Below is a small trained network, with its code and all its weights. Each question gives an input and a class and asks what happens when units are switched off, that is, made to give their printed mean instead of their output.

import numpy as np


def w(rows, s, z=0):
    codes = np.array(rows[::2]) - 128.0
    scale = np.full(codes.shape[1], s)
    scale[-1] = z or s
    return codes * scale


def f(y):
    return np.maximum(y, 0)


def log_softmax(a):
    a = a - a.max(-1, keepdims=True)
    return a - np.log(np.exp(a).sum(-1, keepdims=True))


def net(x, mask):
    res = np.array(x, float).reshape(1, 6) / 4 @ E
    y = f(res @ A[0][:, :-1].T + A[0][:, -1])
    res = res + np.where(mask, y, B[0][:, -1]) @ B[0][:, :-1]
    return log_softmax(res[-1] @ U[:, :-1].T + U[:, -1])


A, B = {}, {}
E = w([
[66,74,185,141,61,165,216,134,176,115,156],'x0',
[47,134,159,248,125,230,92,26,122,128,118],'x1',
[171,136,60,132,102,126,253,211,177,170,156],'x2',
[90,119,145,216,204,158,94,180,104,127,236],'x3',
[177,181,216,105,207,101,139,177,102,46,126],'x4',
[151,91,119,168,90,149,77,90,229,101,114],'x5',
],0.0063)
A[0] = w([
[255,202,120,87,186,72,151,181,114,98,115,210],'N1',
[84,190,214,140,203,148,138,151,35,101,128,220],'N2',
[109,127,97,193,108,213,158,145,153,150,148,165],'N3',
[144,136,186,152,166,147,25,49,152,50,79,190],'N4',
[72,142,193,155,214,153,139,155,58,96,191,166],'N5',
[103,105,99,221,110,213,170,143,159,163,149,167],'N6',
[104,121,161,169,140,156,62,98,125,97,98,137],'N7',
[117,177,99,128,165,131,34,39,31,146,74,235],'N8',
[98,118,176,170,125,185,87,90,134,96,111,188],'N9',
[80,121,142,203,145,186,132,121,126,110,131,251],'N10',
],0.0071,0.0024)
B[0] = w([
[186,106,75,40,171,120,136,210,31,99,78,254],'N1',
[67,182,164,113,90,75,170,83,142,121,76,231],'N2',
[98,66,60,175,88,131,126,100,169,121,155,194],'N3',
[106,143,46,228,156,140,60,97,169,114,192,245],'N4',
[2,200,151,119,115,57,167,47,182,119,136,219],'N5',
[93,75,52,174,29,170,154,76,167,69,176,210],'N6',
[101,81,100,204,63,156,150,75,165,114,176,198],'N7',
[6,211,103,150,134,143,124,2,133,173,80,233],'N8',
[112,99,93,174,65,121,145,137,156,92,178,211],'N9',
[105,74,50,187,93,134,116,87,168,113,167,212],'N10',
],0.0076,0.008)
U = w([
[211,59,111,76,118,142,145,190,90,102,107,185],'0',
[110,182,154,65,133,88,170,118,124,125,45,146],'1',
[87,153,98,157,133,161,101,81,128,170,88,194],'2',
[192,133,103,147,254,121,49,187,97,112,205,149],'3',
[140,116,179,159,179,168,84,137,117,184,144,3],'4',
[70,112,120,210,66,148,131,68,188,101,223,73],'5',
],0.0083,0.0034)

Each question gives the input, the list of numbers given to net, and the class t.
The units are the neurons (one row each of A and B). Each row of codes is followed by its name. A weight is (code - 128) times the scale printed after its matrix; where a second scale follows, it is the last column's (A, B and U).
mask holds one flag per neuron, in row order. A switched-off neuron (its flag False) gives its mean, the last column of its row in B, instead of its output. The means were averaged over made-up inputs and are rounded, as every weight is.
A unit's drop is (log p(t) with every unit on - log p(t) with that unit switched off) / (log p(t) with every unit on - log p(t) with every unit switched off).
The circuit of an input: a set's keep is (log p(t) with only the set's units on - log p(t) with every unit switched off) / (log p(t) with every unit on - log p(t) with every unit switched off). Starting from all 10 units, units are removed one at a time, each time the one whose removal leaves the highest keep (on an exact tie, the one counted first), for as long as the keep stays at least 0.8.
units of the circuit, in order: the units of the circuit, biggest drop first
most important unit: the unit with the biggest drop
k most important neurons: the k neurons with the biggest drops, biggest first
drop when u is switched off: that unit's drop, to one decimal
input [5,-6,0,0,-5,-2], class 1: units of the circuit, in order => [N4, N10]
input [5,-4,-6,-1,-1,-1], class 1: 2 most important neurons => [N6, N10]
input [3,0,5,-5,5,-4], class 0: units of the circuit, in order => [N8, N1]
input [8,-4,-2,-7,-4,4], class 0: units of the circuit, in order => [N8, N5, N4]
input [6,-1,-7,-2,6,-6], class 1: most important unit => N2
input [7,-4,-5,-7,-7,-6], class 0: units of the circuit, in order => [N8, N5, N4]
input [-8,-7,-2,2,-2,-3], class 1: 2 most important neurons => [N8, N4]
input [-4,-4,2,-8,1,-8], class 0: 3 most important neurons => [N1, N5, N2]
input [-1,-6,-6,4,8,8], class 3: 3 most important neurons => [N1, N4, N6]
input [0,-8,-8,-6,8,7], class 3: drop when N4 is switched off => 0.5
input [-1,-8,0,7,-8,-6], class 3: drop when N4 is switched off => -0.1
input [-6,-2,2,-5,-8,8], class 2: drop when N9 is switched off => 0.2
